Here is a tiny trained network, its code and every weight. The questions are about switching its units off for an input and a target symbol, where a switched-off unit gives its printed mean instead of its output.

import numpy as np


def w(rows, s, z=0):
    codes = np.array(rows[::2]) - 128.0
    scale = np.full(codes.shape[1], s)
    scale[-1] = z or s
    return codes * scale


def f(y):
    return np.maximum(y, 0)


def softmax(a):
    e = np.exp(a - a.max(-1, keepdims=True))
    return e / e.sum(-1, keepdims=True)


def log_softmax(a):
    a = a - a.max(-1, keepdims=True)
    return a - np.log(np.exp(a).sum(-1, keepdims=True))


def net(x, mask):
    ids = ['αβθλσω'.index(c) for c in x.split()]
    T = len(ids)
    res = E[ids] + P[:T]
    u = 0
    for l in range(2):
        q, k, v = (res @ M[l].T for M in (Q, K, V))
        z = softmax(np.where(np.tri(T) > 0, q @ k.T / 2**0.5, -1e9)) @ v
        res = res + np.where(mask[u], z, O[l][:, -1]) @ O[l][:, :-1]
        u += 1
        y = f(res @ A[l][:, :-1].T + A[l][:, -1])
        res = res + np.where(mask[u : u + 12], y, B[l][:, -1]) @ B[l][:, :-1]
        u += 12
    return log_softmax(res[-1] @ U[:, :-1].T + U[:, -1])


Q, K, V, O, A, B = {}, {}, {}, {}, {}, {}
E = w([
[181,165,126],'α',
[112,4,51],'β',
[110,100,117],'θ',
[108,98,116],'λ',
[164,151,147],'σ',
[148,174,132],'ω',
],0.024)
P = w([
[91,228,2],'0',
[84,128,118],'1',
[142,84,156],'2',
[173,94,170],'3',
[189,73,166],'4',
[208,60,187],'5',
],0.0062)
Q[0] = w([
[254,133,54],'L0H1',
[75,163,70],'L0H1',
],0.0075)
K[0] = w([
[167,129,5],'L0H1',
[161,126,224],'L0H1',
],0.013)
V[0] = w([
[87,201,254],'L0H1',
[16,62,171],'L0H1',
],0.008)
O[0] = w([
[223,129,11,1],'L0H1',
[254,35,108,123],'L0H1',
],0.0099)
A[0] = w([
[176,183,2,62],'L0N1',
[169,31,11,153],'L0N2',
[142,241,176,118],'L0N3',
[113,154,62,101],'L0N4',
[241,153,79,140],'L0N5',
[108,180,135,3],'L0N6',
[113,177,139,43],'L0N7',
[145,149,62,113],'L0N8',
[65,170,57,140],'L0N9',
[85,75,98,29],'L0N10',
[101,157,62,68],'L0N11',
[163,137,202,95],'L0N12',
],0.012,0.0062)
B[0] = w([
[218,88,88,145],'L0N1',
[80,255,202,170],'L0N2',
[180,92,176,247],'L0N3',
[112,131,111,144],'L0N4',
[23,153,215,136],'L0N5',
[88,124,234,147],'L0N6',
[167,33,180,153],'L0N7',
[169,98,79,137],'L0N8',
[250,144,120,175],'L0N9',
[127,153,162,175],'L0N10',
[225,113,116,144],'L0N11',
[153,198,41,192],'L0N12',
],0.0087,0.011)
Q[1] = w([
[173,254,193],'L1H1',
[74,194,160],'L1H1',
],0.0099)
K[1] = w([
[193,1,134],'L1H1',
[95,37,68],'L1H1',
],0.0083)
V[1] = w([
[76,118,28],'L1H1',
[183,152,2],'L1H1',
],0.0079)
O[1] = w([
[45,140,49,8],'L1H1',
[172,246,192,77],'L1H1',
],0.012,0.015)
A[1] = w([
[23,173,177,76],'L1N1',
[51,243,52,18],'L1N2',
[112,228,167,59],'L1N3',
[159,220,55,16],'L1N4',
[78,215,59,8],'L1N5',
[164,106,150,212],'L1N6',
[21,34,164,85],'L1N7',
[131,228,183,128],'L1N8',
[122,193,249,101],'L1N9',
[206,141,134,227],'L1N10',
[71,101,150,20],'L1N11',
[109,205,254,70],'L1N12',
],0.008,0.011)
B[1] = w([
[134,6,94,139],'L1N1',
[81,107,151,128],'L1N2',
[147,163,111,158],'L1N3',
[19,228,126,128],'L1N4',
[97,210,79,128],'L1N5',
[58,131,132,228],'L1N6',
[190,165,120,219],'L1N7',
[113,157,85,209],'L1N8',
[157,91,105,251],'L1N9',
[67,157,111,246],'L1N10',
[140,194,182,146],'L1N11',
[159,121,112,237],'L1N12',
],0.012,0.022)
U = w([
[115,125,254,33],'α',
[104,69,56,165],'β',
[11,151,141,239],'θ',
[13,152,147,255],'λ',
[70,148,168,138],'σ',
[116,147,102,77],'ω',
],0.0098,0.0076)

Each question gives the input, a string of symbols that net reads in full, and the target symbol t.
The units are the heads (2 rows each of Q, K, V and O) and the neurons (one row each of A and B). Each row of codes is followed by its name. A weight is (code - 128) times the scale printed after its matrix; where a second scale follows, it is the last column's (O, A, B and U).
mask holds one flag per unit, layer by layer, with each layer's heads first. A switched-off unit (its flag False) gives its mean, the last column of its rows in O or B, instead of its output. The means were averaged over made-up inputs and are rounded, as every weight is.
A unit's drop is (log p(t) with every unit on - log p(t) with that unit switched off) / (log p(t) with every unit on - log p(t) with every unit switched off).
The circuit of an input: a set's keep is (log p(t) with only the set's units on - log p(t) with every unit switched off) / (log p(t) with every unit on - log p(t) with every unit switched off). Starting from the 12 units with the biggest drops (on a tie, the unit counted first), units are removed one at a time, each time the one whose removal leaves the highest keep (on an exact tie, the one counted first), for as long as the keep stays at least 0.8.
circuit, biggest first: the units of the circuit, biggest drop first
k most important neurons: the k neurons with the biggest drops, biggest first
top k neurons in layer l: the k neurons of layer l with the biggest drops, biggest first
input ω β β σ, target ω: 3 most important neurons	[L0N2 L0N9 L0N1]
input β β ω β α, target β: circuit, biggest first	[L0H1 L1H1]
input θ β ω β ω, target θ: circuit, biggest first	[L1H1]
input θ β θ σ β λ, target β: 2 most important neurons	[L0N2 L1N10]
input λ β λ ω σ ω, target λ: top 3 neurons in layer 1	[L1N9 L1N7 L1N12]
input θ ω β θ α, target θ: top 3 neurons in layer 1	[L1N7 L1N9 L1N12]
input λ ω λ σ, target λ: top 3 neurons in layer 1	[L1N7 L1N9 L1N12]
input β θ β α, target β: 3 most important neurons	[L0N12 L1N10 L0N2]
input θ β β λ β α, target θ: top 3 neurons in layer 1	[L1N9 L1N12 L1N7]
input ω ω β α θ α, target ω: 2 most important neurons	[L0N2 L0N9]
input ω ω β λ λ θ, target β: 2 most important neurons	[L0N2 L0N3]
input β θ ω, target β: top 2 neurons in layer 0	[L0N12 L0N2]
input θ α ω θ λ ω, target θ: 2 most important neurons	[L1N7 L1N9]
input λ α ω θ α, target λ: 3 most important neurons	[L1N7 L1N9 L1N12]
input ω α ω, target ω: top neuron in layer 0	[L0N9]
input θ σ λ ω ω, target λ: 3 most important neurons	[L1N7 L1N9 L1N12]
input β β θ ω σ σ, target β: 2 most important neurons	[L0N12 L1N10]
input ω β λ β θ, target β: top 3 neurons in layer 1	[L1N10 L1N7 L1N6]
input β α ω, target β: top 3 neurons in layer 1	[L1N10 L1N7 L1N6]
input β β β σ, target β: top 3 neurons in layer 0	[L0N12 L0N2 L0N10]
input ω λ α σ, target ω: top 4 neurons in layer 1	[L1N9 L1N12 L1N8 L1N3]
input ω σ ω α, target ω: top 2 neurons in layer 0	[L0N9 L0N1]
input θ ω ω λ σ, target θ: top neuron in layer 1	[L1N7]
